Below is a small trained network, with its code and all its weights. Each question gives an input and a class and asks what happens when units are switched off, that is, made to give their printed mean instead of their output.

import numpy as np


def w(rows, s, z=0):
    codes = np.array(rows[::2]) - 128.0
    scale = np.full(codes.shape[1], s)
    scale[-1] = z or s
    return codes * scale


def f(y):
    return y / 2 * (1 + np.tanh(0.7978845608 * (y + 0.044715 * y**3)))


def log_softmax(a):
    a = a - a.max(-1, keepdims=True)
    return a - np.log(np.exp(a).sum(-1, keepdims=True))


def net(x, mask):
    res = np.array(x, float).reshape(1, 6) / 4 @ E
    y = f(res @ A[0][:, :-1].T + A[0][:, -1])
    res = res + np.where(mask, y, B[0][:, -1]) @ B[0][:, :-1]
    return log_softmax(res[-1] @ U[:, :-1].T + U[:, -1])


A, B = {}, {}
E = w([
[117,138,141,245],'x0',
[91,61,161,155],'x1',
[221,191,162,171],'x2',
[144,19,124,170],'x3',
[154,178,75,152],'x4',
[42,128,239,122],'x5',
],0.011)
A[0] = w([
[165,26,140,81,122],'n1',
[122,93,166,139,214],'n2',
[80,133,49,93,252],'n3',
[49,183,89,66,198],'n4',
[96,93,254,179,211],'n5',
[73,54,66,225,196],'n6',
],0.014,0.0033)
B[0] = w([
[72,62,164,180,193],'n1',
[26,83,141,87,176],'n2',
[169,81,113,89,185],'n3',
[254,89,194,107,196],'n4',
[77,186,176,106,255],'n5',
[78,144,48,97,226],'n6',
],0.016)
U = w([
[197,59,85,102,22],'0',
[198,90,189,105,79],'1',
[209,234,103,161,253],'2',
[109,96,34,89,114],'3',
[96,152,187,78,108],'4',
[96,9,143,175,136],'5',
[135,178,116,167,198],'6',
],0.012,0.0062)

Each question gives the input, the list of numbers given to net, and the class t.
The units are the neurons (one row each of A and B). Each row of codes is followed by its name. A weight is (code - 128) times the scale printed after its matrix; where a second scale follows, it is the last column's (A, B and U).
mask holds one flag per neuron, in row order. A switched-off neuron (its flag False) gives its mean, the last column of its row in B, instead of its output. The means were averaged over made-up inputs and are rounded, as every weight is.
A unit's drop is (log p(t) with every unit on - log p(t) with that unit switched off) / (log p(t) with every unit on - log p(t) with every unit switched off).
The circuit of an input: a set's keep is (log p(t) with only the set's units on - log p(t) with every unit switched off) / (log p(t) with every unit on - log p(t) with every unit switched off). Starting from all 6 units, units are removed one at a time, each time the one whose removal leaves the highest keep (on an exact tie, the one counted first), for as long as the keep stays at least 0.8.
units of the circuit, in order: the units of the circuit, biggest drop first
most important unit: the unit with the biggest drop
top k neurons: the k neurons with the biggest drops, biggest first
drop of u: that unit's drop, to one decimal
input [-8,7,-8,-3,-6,5], class 5: top 2 neurons => [n1 n2]
input [-2,0,5,1,-8,-2], class 5: top 4 neurons => [n1 n5 n4 n6]
input [7,4,4,-4,-3,-3], class 6: top 3 neurons => [n4 n3 n2]
input [2,6,2,3,0,-1], class 3: most important unit => n6
input [-2,-3,0,-2,-5,3], class 1: top 2 neurons => [n4 n6]
input [-5,0,0,0,8,1], class 0: top 2 neurons => [n5 n3]
input [1,2,0,0,4,0], class 3: units of the circuit, in order => [n5 n4]
input [-2,-8,2,5,3,-4], class 2: top 4 neurons => [n2 n6 n1 n4]
input [-5,-5,-6,2,-5,-3], class 5: top 2 neurons => [n1 n5]
input [3,6,-2,8,-1,4], class 4: top 2 neurons => [n5 n6]
input [4,-5,-4,-8,7,-7], class 0: top 2 neurons => [n3 n5]
input [-4,-6,-8,3,-4,-7], class 0: top 3 neurons => [n3 n4 n2]
input [2,8,1,-7,-7,-8], class 0: top 2 neurons => [n5 n6]
input [6,0,7,-3,-6,-3], class 2: top 2 neurons => [n1 n2]
input [-6,5,0,-5,-7,-4], class 5: units of the circuit, in order => [n1]
input [-4,4,-2,-2,5,0], class 0: top 3 neurons => [n5 n3 n1]
input [-5,-2,0,-2,3,-4], class 0: drop of n6 => -0.1
input [5,-1,2,3,-8,-2], class 4: drop of n5 => 0.7
input [5,3,7,8,-4,7], class 4: drop of n5 => 1.1
input [-6,-7,5,-8,-7,6], class 1: units of the circuit, in order => [n4]
